Each row has a class, written after it.
30, 20, 12, 19, 37, 60, 12, 18, -25, -26, -33, -25, -55, 4, -1, 21, 31, 27, -14, -40, -6, 6, -12, 1, -29, 1, -39, -32, -26, -23, 21, -11 => Z_843
12, 64, -33, 19, 78, 52, 1, 36, -37, 25, -31, 23, -32, 73, -1, -8, 53, 21, -33, -23, 8, 23, 16, 1, -21, -7, -35, -12, -58, 0, 33, -29 => Z_335
-16, -15, -59, -23, 28, -84, -8, -6, -30, 36, 18, 55, 77, 8, -16, -20, -22, -81, -15, 34, 103, 74, 44, -48, 2, -85, 25, 55, 36, -17, 76, -5 => Z_5
-17, 7, 24, 22, -40, 44, -2, -5, 18, -11, -5, -17, -28, -19, -12, -9, 19, 63, 9, -17, -56, -42, 5, 4, -20, 35, 7, -15, 2, -1, -17, -19 => Z_843
17, -11, 21, 13, -24, 61, -14, 4, 6, -14, -28, -64, -33, -20, 11, 12, -13, 60, -44, -36, -44, -60, -10, 8, -10, 24, -9, -33, -20, 16, -4, 25 => Z_843
-34, -17, 46, 29, -22, 50, 34, -23, 5, -56, -48, -64, -27, 5, -29, -44, -2, -11, -58, -59, -28, -106, -4, -11, -5, 52, -4, -29, -99, -43, 47, 15 => Z_843
18, 9, -39, -33, -5, -48, -3, 8, -11, 25, 59, 6, 28, -21, 20, 11, 4, 34, 18, 62, 31, 24, 32, -18, -44, -62, -22, 8, 66, 64, -16, 27 => Z_953
28, 33, 39, 10, 59, 53, -10, 54, -28, -9, -73, 1, -43, 47, -23, 17, 14, -20, -21, -58, 17, 44, -41, -13, 7, 26, -27, -24, -73, -25, 37, 37 => Z_335
17, 22, 64, 15, -44, 35, 2, 10, 24, -40, -8, -38, -59, -16, -22, 18, 29, 71, 24, -8, -65, -27, -54, 5, -34, 28, -5, -54, 9, 29, -50, 48 => Z_946
-23, -16, 41, 26, 15, 15, 76, -10, -27, -92, -44, -34, -26, 2, -39, -22, 29, -65, -26, -38, 46, -35, 0, -29, -32, 0, -12, -44, -76, -72, 91, -1 => Z_5
-30, 46, -5, 36, 22, 51, -11, 23, 10, 23, -25, 34, -37, 43, 1, -19, 51, 60, -52, -13, -30, -5, 32, 4, -34, 22, 10, 1, -58, 0, 28, -50 => Z_5
18, 1, 11, 2, 10, 50, 29, -15, -27, -38, -26, -44, -37, 7, -10, 6, 16, 7, 2, -30, -2, -29, -6, 10, -7, 11, -28, -56, -29, -34, 7, -13 => Z_656
24, 11, 10, 16, 42, 30, 18, 24, -33, -40, -62, -20, -46, 38, -14, -3, 13, -30, -64, -41, 41, -3, -22, -21, -21, -16, -40, -12, -85, -24, 83, 18 => Z_953
16, 4, 28, -1, -8, 24, -12, -27, -1, -11, 22, -17, -33, -8, -15, -15, 25, 47, 43, -20, -47, -39, 0, 21, -14, 15, -18, -27, 4, 10, -55, -14 => Z_953
6, -34, 30, -13, -57, -5, -8, -26, 3, -27, 15, -71, 10, -34, -15, -24, -21, 13, 11, -5, -39, -90, -4, 2, 6, 16, 13, -28, 4, 14, -30, 23 => Z_868
-18, -2, -9, -9, -16, 19, 28, -25, -7, -2, -20, -22, 27, 9, -2, -16, -25, -5, -48, -17, 35, -32, 27, -6, -11, 0, -6, -21, -25, -40, 36, -1 => Z_656
-19, 34, -55, -25, 13, -34, -9, 17, 1, 64, 49, 32, 50, 14, 6, -22, 8, 22, -18, 51, 16, -2, 41, -4, -20, -17, 0, 24, 4, 34, -21, -19 => Z_868
49, 56, -72, 13, 75, -24, -16, 79, -34, 13, 16, 28, -7, 51, 5, 12, 66, 20, -10, 54, 66, 100, -2, -42, -46, -71, -40, 47, -11, 40, 67, -13 => Z_105
-49, 31, -82, 6, 22, -19, 31, -13, -15, 34, -10, 29, 56, 48, 16, -33, -1, -3, -83, 15, 79, 1, 69, -16, -26, -43, 4, 38, -26, -37, 79, -71 => Z_656
-7, -29, 61, 5, -55, -9, -20, -20, 30, -30, -4, -38, -3, -32, -28, 3, -25, 10, 26, -9, -36, -33, -23, -1, 11, 29, 30, -30, 6, 15, -13, 47 => Z_105
19, 30, -92, -28, 26, -86, -64, 41, -24, 81, 45, 62, 59, 40, -2, -9, 1, 11, -5, 72, 65, 102, 8, -37, -11, -101, 27, 89, 72, 57, 16, 1 => Z_946
-14, 47, 15, 9, -1, 58, 11, 30, 23, -11, -19, 2, -37, 22, -3, 5, 31, 64, -37, 9, -22, -21, -4, 9, -36, 33, -3, -36, -66, 34, 10, 24 => Z_656
-54, -40, 30, 4, -46, 1, -2, -58, 20, -13, -13, -30, 36, -11, -20, -51, -41, -22, -59, -32, -15, -82, 29, -5, 25, 32, 47, -1, -54, -25, 24, -2 => Z_5
-4, 41, 13, -1, -37, -2, -29, 48, 35, 8, -6, -1, -14, 37, -30, -16, 13, 57, -51, 41, -35, -16, -36, -23, -31, 7, 23, 8, -37, 83, 4, 78 => Z_946
-18, -21, 18, -19, -70, -27, -50, 1, 51, 22, 47, -10, 38, -32, -21, -29, -35, 46, -13, 35, -35, -34, 13, -13, -2, 7, 55, 16, 13, 74, -25, 67 => Z_5
10, 21, -20, -21, 15, -56, -27, 2, -4, 25, 80, 26, 27, -1, -18, 2, 26, 22, 78, 60, 5, 56, 11, -5, -16, -33, -5, 6, 52, 47, -39, -1 => Z_105
18, 22, -41, -38, 12, -19, -42, 11, -12, 45, 49, 21, 28, 17, -11, 1, -5, 29, 31, 43, 8, 35, 13, 7, 6, -30, -7, 15, 27, 44, -38, 8 => Z_656
29, 19, 1, 1, 2, 39, 25, 51, -9, -20, -27, -47, -7, 29, -12, -15, 18, 5, -42, -9, 21, -22, -7, -37, -33, 0, -31, -18, -50, 17, 43, 62 => Z_335
47, 9, 5, -15, 2, -14, -62, 15, 2, 42, 58, 3, -1, -15, 8, 23, 7, 60, 78, 25, -30, 49, 4, 9, -9, -19, -14, 3, 78, 48, -77, 13 => Z_105
-9, -34, 12, -10, -24, -65, -19, -25, 5, -9, 41, -9, 41, -28, -14, -19, -23, -18, 21, 15, 18, -3, 7, -23, 7, -29, 34, 11, 37, 12, 10, 17 => Z_5
-30, 37, -37, 9, 41, 8, 50, 8, -21, 6, -22, 9, 32, 68, -14, -50, 21, -35, -72, -11, 54, -27, 42, -25, -27, -13, -20, 6, -78, -25, 70, -16 => Z_335
34, -27, 16, -24, -14, -26, 11, -32, -24, -18, 40, -42, 18, -54, -13, 10, -4, -13, 83, -3, 2, 9, -4, -15, 2, -14, -37, -17, 79, -25, -50, 5 => Z_843
39, 46, -8, 37, 45, 58, 24, 66, -38, -30, -88, -21, -44, 40, 0, 26, 39, 13, -60, -33, 40, 35, -22, -33, -32, -13, -49, -16, -50, -12, 83, 8 => Z_335
-20, -21, 103, 59, -31, 83, 13, -43, 8, -48, -70, -32, -75, -41, -8, 35, 6, 32, 46, -97, -68, -26, -17, 39, 14, 74, 1, -74, 3, -92, -34, -66 => Z_105
30, 19, 6, 5, -36, 5, 8, 23, 3, -23, 9, -35, -25, -4, -17, -1, 36, 53, 16, 25, -32, -11, -35, -21, -37, -1, -10, -12, 32, 26, -30, 21 => Z_946
29, 1, 1, -20, -48, -32, -1, 8, 13, -10, 74, -35, 10, -40, -18, -12, 25, 50, 72, 49, -28, -36, -2, -8, -36, -19, -6, -22, 63, 57, -59, 25 => Z_868
-20, 21, 47, 32, -16, 32, -17, 16, 13, -12, -74, 5, -42, 35, -30, -8, 9, 18, -46, -35, -33, -16, -42, -7, 2, 37, 28, -2, -51, -13, 18, 12 => Z_946
-21, 11, -24, -22, -7, -36, -97, 12, 24, 114, 53, 70, 61, -2, -1, -13, -39, 56, -9, 35, -12, 57, 39, -1, 23, -11, 41, 54, 42, 59, -46, 5 => Z_5
19, -6, 15, 13, -10, -8, 1, 2, -20, -7, -18, -10, -2, -34, 7, 24, 1, 6, 29, -17, 13, 18, -6, -5, -1, -16, -10, -8, 53, -33, -8, -41 => Z_868
-45, -8, -48, -39, -25, -91, -33, -39, 5, 56, 50, 37, 98, 41, -23, -68, -61, -44, -55, 47, 25, -17, 26, -17, 15, -39, 70, 63, 13, 19, 20, 9 => Z_946
23, 5, 9, -12, -3, -7, -63, 30, 9, 21, -17, 5, -10, 23, -24, -11, -21, 15, -35, 1, -8, 1, -26, -15, 10, -5, 5, 29, -39, 56, 12, 66 => Z_953
54, 6, 36, 4, -40, 23, 40, 37, 2, -74, -18, -75, -49, -15, -17, 19, 33, 31, -6, 15, -14, -28, -56, -30, -59, -9, -24, -45, 9, 31, -1, 76 => Z_946
19, -17, 38, -4, -11, -9, 1, -18, -8, -37, -23, -14, -8, -12, -24, 13, -14, -30, 39, -24, 23, 12, -29, -8, 17, -8, 4, -20, 18, -30, 11, 15 => Z_656
10, -18, 17, 7, 4, 20, 11, -6, -24, -35, -40, -45, -6, -6, -16, -3, -17, -24, -41, -36, 17, -27, -12, -20, 3, 1, -20, -12, -37, -27, 46, 20 => Z_843
1, 12, 3, -11, -32, -24, -33, 35, 21, 16, 23, 3, 13, -11, -2, -3, -7, 41, -12, 43, -13, -15, -2, -9, -18, -16, 26, 6, 9, 74, -2, 44 => Z_868
12, 26, -5, -20, 4, -39, -45, 32, 7, 27, 46, 20, 25, 34, -18, -27, 9, 21, 29, 42, -10, 5, 2, -13, -4, -23, 19, 24, 13, 89, -20, 51 => Z_335
42, -13, -13, -15, -44, -50, -6, 23, 13, -24, 50, -52, 29, -25, -17, 0, -4, 18, 20, 61, 17, -2, -8, -39, -31, -47, -11, 7, 42, 71, 8, 74 => Z_105
31, -19, 28, -33, -73, 17, -27, -13, 31, 10, 54, -56, 2, -37, 0, 2, -22, 74, 59, 13, -60, -51, 1, 18, -2, 17, -1, -32, 60, 47, -100, 45 => Z_656
-30, -24, 39, 0, -48, -32, 0, -16, 21, -42, 8, -33, 23, -17, -38, -40, -16, -15, -22, 15, -10, -53, 0, -31, -1, 15, 30, 0, -38, 23, 28, 55 => Z_5
-39, 12, -19, 16, 39, -5, 44, 6, -21, -2, -41, 12, 30, 52, -15, -31, 3, -72, -81, -15, 84, 16, 24, -40, -13, -8, -13, 9, -89, -67, 113, -18 => Z_105
-7, -7, 22, 20, -15, -5, 9, 5, 12, -22, -17, -14, 4, -7, -7, 4, -13, -9, -26, -4, 20, 1, -3, -18, -11, -7, 4, -7, -16, -4, 46, 22 => Z_105
9, 21, 25, 1, 1, 1, -1, 16, 6, -6, 17, 21, -35, 10, -13, -8, 37, 23, 34, 6, -7, 8, -6, -9, -37, -10, -13, -13, -1, 24, -3, 17 => Z_953
40, 10, 67, -11, -39, 25, -34, 6, 24, -8, 30, -10, -53, -56, -8, 46, 16, 91, 93, -1, -64, 20, -33, 23, -24, 19, -19, -47, 67, 51, -101, 37 => Z_953
-18, -20, 40, 7, -47, -14, 23, -38, 16, -53, 39, -47, 4, -37, -39, -33, 6, 14, 46, -6, -30, -69, -2, -7, -12, 11, -3, -19, 6, 1, -21, 10 => Z_843
-16, 29, -35, 3, 32, -17, 3, 23, -15, 15, 1, 35, 21, 31, -11, -28, 22, -3, -43, 22, 51, 28, 25, -35, -34, -39, 2, 31, -25, 9, 73, -2 => Z_843
-2, -9, -29, -21, -4, -41, -33, 3, -4, 33, 17, 13, 31, 27, -17, -37, -32, -21, -37, 17, 26, -11, 15, -21, 4, -35, 11, 40, -16, 32, 32, 32 => Z_953
16, -24, 20, -22, -30, -2, 10, -13, -5, -34, -22, -52, 23, -8, -19, -11, -39, -32, -21, -11, 25, -30, -14, -21, 10, 8, -4, -11, -20, -22, 22, 51 => Z_656
2, 6, -40, -8, 31, -58, -3, 14, -28, 11, 18, 12, 38, 2, -11, -8, 1, -34, -2, 30, 61, 47, 1, -47, -3, -46, -14, 35, 14, 4, 52, 11 => Z_843
-38, -9, 18, 26, 4, 41, 65, -35, -21, -39, -80, -47, -6, 1, 8, -8, -19, -45, -98, -62, 25, -78, 21, 2, -4, 20, -13, -47, -81, -81, 70, -40 => Z_868
11, -9, 60, 15, -4, 65, 23, 20, -11, -44, -91, -49, -28, 14, -29, 4, -18, -33, -44, -76, 17, -29, -27, -14, 4, 31, -15, -44, -67, -45, 48, 56 => Z_335
